Below are the code and all the weights of a small trained network. Each question names an input and a target symbol and asks about switching units off, where a switched-off unit gives its printed mean instead of its output.

import numpy as np


def w(rows, s, z=0):
    codes = np.array(rows[::2]) - 128.0
    scale = np.full(codes.shape[1], s)
    scale[-1] = z or s
    return codes * scale


def f(y):
    return y / 2 * (1 + np.tanh(0.7978845608 * (y + 0.044715 * y**3)))


def softmax(a):
    e = np.exp(a - a.max(-1, keepdims=True))
    return e / e.sum(-1, keepdims=True)


def log_softmax(a):
    a = a - a.max(-1, keepdims=True)
    return a - np.log(np.exp(a).sum(-1, keepdims=True))


def net(x, mask):
    ids = ['ΓΔΠαεζηθλμξστω'.index(c) for c in x.split()]
    T = len(ids)
    res = E[ids] + P[:T]
    u = 0
    for l in range(2):
        q, k, v = (res @ M[l].T for M in (Q, K, V))
        z = softmax(np.where(np.tri(T) > 0, q @ k.T / 3**0.5, -1e9)) @ v
        res = res + np.where(mask[u], z, O[l][:, -1]) @ O[l][:, :-1]
        u += 1
        y = f(res @ A[l][:, :-1].T + A[l][:, -1])
        res = res + np.where(mask[u : u + 8], y, B[l][:, -1]) @ B[l][:, :-1]
        u += 8
    return log_softmax(res[-1] @ U[:, :-1].T + U[:, -1])


Q, K, V, O, A, B = {}, {}, {}, {}, {}, {}
E = w([
[62,22,122,72,118,111,148,131,141,91],'Γ',
[235,156,65,102,140,140,112,175,104,76],'Δ',
[181,131,120,157,227,225,110,209,113,143],'Π',
[146,67,28,165,140,84,72,89,94,26],'α',
[67,113,104,59,103,201,161,133,165,100],'ε',
[100,144,203,88,121,146,85,2,93,113],'ζ',
[135,21,117,163,147,199,150,73,75,179],'η',
[130,159,168,100,136,128,130,219,23,152],'θ',
[123,216,108,131,198,61,171,93,124,106],'λ',
[156,164,194,34,123,176,94,165,119,136],'μ',
[139,73,119,86,175,93,212,233,123,146],'ξ',
[135,58,189,123,208,132,62,188,89,184],'σ',
[209,146,83,51,117,169,113,175,190,181],'τ',
[9,167,75,157,162,156,69,141,142,144],'ω',
],0.01)
P = w([
[159,127,216,209,52,113,130,199,220,96],'0',
[137,137,172,140,102,140,145,194,152,109],'1',
[117,126,155,112,135,159,136,179,123,100],'2',
[113,126,129,90,160,153,135,169,112,118],'3',
[108,126,115,73,173,164,123,147,91,119],'4',
[103,118,85,55,182,156,126,137,83,121],'5',
[101,118,73,44,197,165,112,114,75,137],'6',
[91,124,45,30,203,155,112,108,68,142],'7',
[96,125,38,23,216,170,106,79,54,152],'8',
[90,119,1,10,221,155,105,82,56,157],'9',
[75,138,10,1,223,159,106,90,35,164],'10',
],0.0063)
Q[0] = w([
[211,135,174,186,57,93,159,137,183,158],'L0H0',
[102,124,134,249,44,56,152,61,150,119],'L0H0',
[121,132,170,160,142,154,101,111,87,168],'L0H0',
],0.012)
K[0] = w([
[102,140,165,247,66,115,134,142,190,102],'L0H0',
[154,133,197,152,79,153,111,193,170,112],'L0H0',
[119,108,85,67,82,106,161,167,184,87],'L0H0',
],0.011)
V[0] = w([
[159,132,58,117,122,86,129,85,186,2],'L0H0',
[128,151,162,163,137,155,34,32,66,140],'L0H0',
[207,206,152,118,161,174,192,125,189,191],'L0H0',
],0.0077)
O[0] = w([
[117,88,139,102,215,54,135,152,158,1,39],'L0H0',
[79,91,152,127,99,44,105,144,55,218,33],'L0H0',
[149,165,181,164,215,138,215,51,156,217,10],'L0H0',
],0.0087,0.0013)
A[0] = w([
[87,162,248,7,97,165,94,146,239,68,185],'L0N0',
[99,70,113,118,241,199,193,107,89,146,254],'L0N1',
[160,224,178,48,151,188,113,123,39,94,228],'L0N2',
[122,119,136,90,63,234,211,18,195,180,191],'L0N3',
[89,162,141,198,113,164,79,150,165,215,104],'L0N4',
[136,177,177,199,175,134,160,134,180,149,122],'L0N5',
[52,252,40,156,192,137,107,170,252,81,170],'L0N6',
[223,112,76,190,15,175,116,144,173,98,186],'L0N7',
],0.0049,0.0035)
B[0] = w([
[87,92,147,9,98,94,123,71,202,82,194],'L0N0',
[106,72,47,132,220,113,197,153,158,208,254],'L0N1',
[155,195,67,22,127,94,194,122,66,143,247],'L0N2',
[47,58,80,114,6,129,174,55,253,164,171],'L0N3',
[85,152,161,161,168,202,72,119,203,189,133],'L0N4',
[166,158,118,199,141,101,121,181,238,165,123],'L0N5',
[55,142,97,192,129,116,113,170,171,42,199],'L0N6',
[192,73,110,182,27,123,65,154,70,44,147],'L0N7',
],0.0053,0.0055)
Q[1] = w([
[137,126,104,37,133,139,151,196,98,158],'L1H0',
[65,116,9,82,174,144,118,148,86,137],'L1H0',
[99,96,122,82,109,122,147,103,140,132],'L1H0',
],0.011)
K[1] = w([
[30,111,3,105,161,103,74,27,81,153],'L1H0',
[111,125,8,15,187,120,99,117,75,173],'L1H0',
[125,187,49,138,216,112,53,138,92,152],'L1H0',
],0.005)
V[1] = w([
[122,2,183,110,107,174,134,64,177,124],'L1H0',
[187,165,214,34,64,77,143,117,136,135],'L1H0',
[234,27,115,110,151,130,161,159,77,148],'L1H0',
],0.0071)
O[1] = w([
[2,243,100,153,138,76,75,120,71,108,112],'L1H0',
[122,140,22,57,151,45,93,177,156,233,3],'L1H0',
[101,215,123,114,28,63,219,210,156,120,130],'L1H0',
],0.0078,0.0033)
A[1] = w([
[133,175,100,136,66,1,158,143,165,111,254],'L1N0',
[137,131,159,152,151,186,149,85,152,189,178],'L1N1',
[145,47,59,112,200,138,56,165,174,134,173],'L1N2',
[147,152,90,58,130,171,148,93,64,95,94],'L1N3',
[65,107,195,119,99,134,66,88,93,135,180],'L1N4',
[179,139,123,68,60,178,106,144,121,119,172],'L1N5',
[152,147,243,75,83,138,109,48,121,87,99],'L1N6',
[74,92,143,196,108,133,126,169,185,109,135],'L1N7',
],0.0077,0.0039)
B[1] = w([
[248,124,157,123,5,2,169,12,41,117,210],'L1N0',
[153,104,75,247,140,98,78,91,139,237,185],'L1N1',
[205,143,163,20,166,124,39,102,170,158,254],'L1N2',
[99,206,69,217,165,152,132,134,172,95,246],'L1N3',
[34,143,136,120,126,202,98,133,8,125,185],'L1N4',
[114,22,103,165,123,213,120,214,140,160,208],'L1N5',
[98,135,4,34,156,128,141,4,88,177,150],'L1N6',
[108,154,208,103,167,215,226,137,158,118,168],'L1N7',
],0.0054,0.0062)
U = w([
[87,214,173,120,71,112,135,75,26,125,89],'Γ',
[244,67,127,199,126,145,65,39,38,68,93],'Δ',
[135,174,118,186,206,59,169,76,177,139,116],'Π',
[150,147,83,120,114,105,80,208,98,23,162],'α',
[63,66,200,66,94,99,138,154,118,51,63],'ε',
[115,147,55,60,132,79,88,109,106,214,85],'ζ',
[101,136,100,183,26,146,175,190,73,168,206],'η',
[128,101,206,139,139,57,50,219,43,201,176],'θ',
[160,126,215,73,201,85,255,118,161,117,207],'λ',
[187,95,107,117,19,137,65,118,219,184,72],'μ',
[108,115,181,191,70,141,234,93,115,142,130],'ξ',
[96,194,154,152,171,154,52,149,137,115,189],'σ',
[104,182,56,142,72,164,145,93,234,80,2],'τ',
[136,94,125,139,212,207,100,184,163,133,155],'ω',
],0.0059,0.0038)

Each question gives the input, a string of symbols that net reads in full, and the target symbol t.
The units are the heads (3 rows each of Q, K, V and O) and the neurons (one row each of A and B). Each row of codes is followed by its name. A weight is (code - 128) times the scale printed after its matrix; where a second scale follows, it is the last column's (O, A, B and U).
mask holds one flag per unit, layer by layer, with each layer's heads first. A switched-off unit (its flag False) gives its mean, the last column of its rows in O or B, instead of its output. The means were averaged over made-up inputs and are rounded, as every weight is.
A unit's drop is (log p(t) with every unit on - log p(t) with that unit switched off) / (log p(t) with every unit on - log p(t) with every unit switched off).
The circuit of an input: a set's keep is (log p(t) with only the set's units on - log p(t) with every unit switched off) / (log p(t) with every unit on - log p(t) with every unit switched off). Starting from the 12 units with the biggest drops (on a tie, the unit counted first), units are removed one at a time, each time the one whose removal leaves the highest keep (on an exact tie, the one counted first), for as long as the keep stays at least 0.8.
units of the circuit, in order: the units of the circuit, biggest drop first
top k neurons: the k neurons with the biggest drops, biggest first
input λ Π Δ Γ Γ ω λ ω λ ξ μ, target ω: units of the circuit, in order -> L1H0; L1N0
input Γ ζ Γ α Δ α σ, target ε: units of the circuit, in order -> L0H0; L1H0
input ε μ ξ ξ η τ α Γ, target ε: units of the circuit, in order -> L0H0; L1H0; L0N0
input Π Δ η Δ, target η: units of the circuit, in order -> L1H0; L1N2; L0H0
input μ ω ξ ω Δ, target Δ: units of the circuit, in order -> L1H0
input θ ζ Δ Γ θ ε ω ω, target ω: top 2 neurons -> L1N0; L0N6
input ω ω ω ω α ω Π η ξ, target η: top 2 neurons -> L0N1; L1N2
input μ ω μ, target Δ: units of the circuit, in order -> L1H0; L0N6
input ω Γ Π μ μ ξ, target ζ: top 2 neurons -> L0N2; L0N0
input ω ω τ η, target ξ: top 2 neurons -> L0N1; L1N2
input μ ω τ ξ θ λ λ Δ, target λ: units of the circuit, in order -> L0H0; L1H0
input ω η Γ θ, target η: top 2 neurons -> L1N2; L1N5
input θ ω τ Γ μ α ζ, target ζ: top 2 neurons -> L0N2; L1N6
input ω ξ λ ε ξ σ Π ζ η Π, target η: top 2 neurons -> L0N1; L1N2
input ξ Δ Γ ζ Π η η Δ, target η: units of the circuit, in order -> L1H0; L0H0; L1N2
input ε Δ μ ζ θ Δ ω η α μ, target α: units of the circuit, in order -> L0H0
input ζ α η τ η, target η: units of the circuit, in order -> L1H0; L1N2
input ε α ε σ Δ τ Γ ε ω μ, target Δ: top 3 neurons -> L0N1; L0N6; L1N6
input ω ζ Γ ε ξ λ α ε μ μ, target ζ: units of the circuit, in order -> L0N2; L1H0; L0N0
input ε μ ξ ω Δ ζ μ ζ, target ζ: top neuron -> L0N2
input μ ζ ω ε η ε θ, target η: top 2 neurons -> L1N2; L0N2
input Δ μ Δ θ Δ τ, target μ: top 2 neurons -> L0N3; L0N2
input Γ ω τ μ Π ζ Γ ζ μ Π, target ζ: top 3 neurons -> L0N2; L0N6; L0N0
